Each row was made from one small tree. Brackets hold a mark, then the marks that hang from it, in alphabetical order. Every link used is in the known rows. Write each row's tree.
Known rows:
[rara [falos lefe suba zega] fuzag kevik]: [-0.26  2.28  0.64 -4.03 -3.37  3.05  7.93  1.58 -0.25 -0.26  1.81  0.28
 -0.88 -5.32  5.38  5.54  2.85]
[falos fuzag [lefe vofetiz] [suba kevik] zega]: [-3.18  4.43  1.58 -2.06  0.28  4.01  0.61 -0.55  1.66 -1.71  2.44 -0.17
 -4.01 -5.35  6.08  6.46  1.74]
[falos fuzag lefe [suba kevik] vofetiz zega]: [-2.87  3.98  1.26  0.67  2.12  3.35  0.92 -0.43 -1.43 -2.43  3.99  0.38
 -4.65 -7.09  6.76  6.29  1.11]
[lefe [rara falos fuzag kevik] vofetiz]: [-1.29  1.63 -1.21 -1.56 -3.07 -4.06  4.65  3.30  2.38  4.86 -1.98  0.20
  0.97 -1.38  6.72  4.58 -0.65]
[falos lefe zega]: [-0.30  2.18  2.33 -0.72  0.25  2.44  0.65  1.10 -1.03  0.12 -1.04  0.41
 -0.10 -2.08  0.96  3.71  3.34]
[rara falos fuzag]: [-2.20  0.06  0.85  0.44 -0.10 -2.03  2.37  2.40 -0.39  2.30 -1.05  1.40
  1.36 -0.36  3.91  4.61  0.57]
[rara falos fuzag kevik]: [-0.91  0.84  0.69 -0.92 -2.17 -2.35  5.22  3.01 -0.71  2.05 -0.98  1.29
  1.85 -1.72  4.03  4.09  0.59]
[falos suba vofetiz]: [-2.62  3.32  1.79  1.10  2.10  0.07 -0.95  0.24 -0.24  0.29  1.32 -0.15
 -1.74 -2.95  3.05  4.80 -1.81]
[lefe vofetiz]: [-2.70  3.32  2.05 -0.27  0.53 -1.09 -1.95  1.17  1.77  2.08 -1.57  0.24
  0.78  0.73  1.89  4.18 -0.61]
[falos fuzag]: [-1.90  2.11  0.83  2.27  1.95  0.17 -2.16  1.66 -1.13  0.69 -1.31  1.73
 -0.01 -1.08  2.77  3.50 -1.04]
[zega [rara falos fuzag kevik]]: [-0.66  1.25 -1.61 -1.05 -2.91 -4.50  6.22  2.60 -0.14  3.40 -1.12  0.56
  1.81 -1.78  5.66  3.50  0.48]
[falos lefe [suba kevik] vofetiz zega]: [-2.65  3.32  2.70 -1.04  1.41  2.26  1.82 -0.37 -0.49 -1.74  3.36 -0.67
 -4.18 -6.12  4.22  5.92  2.84]
[rara [falos fuzag suba vofetiz zega] kevik]: [-1.57  4.49  0.04  1.08 -0.56  2.22  4.70  1.56  0.32 -2.33  2.48 -0.06
 -1.27 -6.12  8.88  5.46 -1.68]
[falos suba zega]: [-1.78  2.60  2.79 -0.27  0.15  3.49 -0.16  0.60  2.55 -0.49  0.49 -0.73
 -1.85 -2.41  2.23  4.15  3.10]
[rara kevik]: [-0.46  1.98  2.32 -0.80 -0.48 -1.08  1.18  2.29 -0.54  1.51 -1.56  0.39
  1.10 -1.46  0.68  2.46  0.72]
[lefe [rara [falos suba]] vofetiz]: [-2.17  1.99  0.47 -2.07 -0.79 -2.13  2.53  1.72  3.91  2.58 -1.47 -1.35
 -1.22 -2.18  3.96  5.26 -1.42]
[rara [falos lefe vofetiz zega] fuzag kevik]: [-0.68  3.02 -0.18 -0.73 -1.87  0.26  7.04  2.49 -2.66  0.17  1.32  1.09
  0.89 -4.53  7.92  5.38  1.01]
[falos suba]: [-2.04  1.98  2.53 -0.63  1.05  0.79 -0.70  0.46  0.94  0.77 -0.02 -0.03
 -1.50 -1.92  0.42  4.13  0.42]

Write each row's tree:
[-0.63  2.03 -0.07  0.81  1.99 -2.95  0.49  1.45 -2.55  2.99 -1.21  0.87
 -1.45 -3.28  2.69  3.81 -0.87]
[falos [lefe rara] vofetiz]
[-1.66  3.97  1.90 -3.55 -1.33  3.00  3.95  0.44  2.04 -1.03  0.61 -0.87
 -0.80 -3.43  4.27  6.50  0.80]
[rara [falos [lefe vofetiz] suba zega]]
[-2.95  4.38  0.17  2.78  2.92  0.99 -1.64  0.39 -1.05 -0.24  1.97  1.15
 -2.48 -3.92  5.74  4.86 -3.38]
[falos fuzag suba vofetiz]
[-2.19  1.24  1.99 -2.36  0.76  0.46  4.31  0.38 -1.62 -1.96  1.41  1.02
 -2.53 -6.15  3.36  6.08  0.14]
[rara [falos fuzag lefe [suba kevik]]]
[-0.16  1.78  2.42 -1.13 -2.32  0.64  4.89  3.07  1.12 -0.43 -1.43 -0.69
  1.72 -2.38  3.16  3.65  2.38]
[rara [falos zega] kevik]
[ 0.03  2.74  0.13 -0.36 -1.98 -0.88  2.72  1.82  1.44  1.76 -1.20 -1.03
  0.55 -1.89  3.86  2.12  3.18]
[falos [zega [rara kevik]]]
[-2.43  1.11 -1.08 -0.28 -1.19 -3.99  2.32  2.85  2.47  4.85 -2.21  0.29
  0.29 -0.04  6.57  5.37 -0.44]
[lefe [rara falos fuzag] vofetiz]
[-0.73  1.98  0.26 -2.49 -2.36 -4.02  4.15  3.35  2.57  3.48 -2.86 -0.78
  1.37 -1.57  4.08  3.79 -1.10]
[lefe [rara falos kevik] vofetiz]
[-0.11  3.20 -1.22 -2.44 -3.06  0.34  3.59  2.00  1.41  4.11 -0.56  0.17
 -0.90 -2.82  6.70  4.35  2.68]
[falos [lefe [rara fuzag kevik] vofetiz] zega]
[-1.53  2.90  1.25 -1.50  1.31 -0.48  4.19  0.33 -2.40 -1.05  1.40  0.52
 -1.02 -4.80  3.13  5.88 -2.30]
[rara [falos lefe suba vofetiz]]
[-0.75  1.14  1.02 -0.49 -3.06  0.49  5.70  3.26  0.77  1.06 -0.20  0.33
  1.33 -1.99  6.03  4.30  3.09]
[rara [falos zega] fuzag kevik]
[-0.23  2.75 -1.73  0.15 -1.39 -0.66  3.97  2.27 -1.58  3.34  0.85  0.71
 -1.66 -4.73  7.60  4.11  1.97]
[falos [lefe [rara fuzag kevik]] vofetiz zega]
[-1.01  1.85 -1.63 -2.50 -2.93 -2.78  6.77  1.42  1.04  2.37  0.59  0.05
 -0.26 -3.74  6.06  4.13  0.52]
[zega [rara [falos suba] fuzag kevik]]
[-1.16  0.17  1.14 -1.24 -0.42 -2.03  3.23  1.98  2.14  2.18 -1.39 -0.45
 -1.33 -3.27  2.02  3.90  0.16]
[lefe [rara [falos suba]]]
[-2.55  4.02 -2.10  2.08  1.38 -2.57  2.62  0.57 -0.52 -0.13  1.54  0.68
 -1.56 -4.59  8.06  4.94 -4.16]
[zega [rara [falos fuzag suba vofetiz]]]
[-1.67  4.48 -0.03  0.47  1.21  3.11  3.87  0.63 -1.76 -2.70  2.57  0.71
 -2.24 -6.53  7.74  6.40 -1.37]
[rara [falos fuzag lefe suba vofetiz zega]]
[-0.78  2.70 -1.05 -0.40 -1.61 -3.17  3.47  3.27  1.71  2.73 -2.26  0.47
  0.75 -2.76  6.80  3.93 -3.05]
[lefe [rara [falos fuzag] kevik] vofetiz]
[-0.50  0.57 -0.77 -0.31 -1.54 -2.92  2.28  3.02  0.26  5.15 -1.69  0.93
 -0.36 -1.88  3.97  2.68  1.48]
[lefe [rara fuzag kevik]]
[-0.87  2.69  0.23 -1.42 -1.57 -3.01  0.77  2.44  2.19  4.22 -2.54 -0.64
  0.27 -1.11  2.99  3.12 -0.61]
[lefe [rara kevik] vofetiz]
[-3.17  2.12  2.35  0.75  1.05  3.63 -0.35  0.33  2.27 -1.65  2.32 -0.25
 -3.71 -4.56  4.75  4.87  3.07]
[falos fuzag [suba kevik] zega]
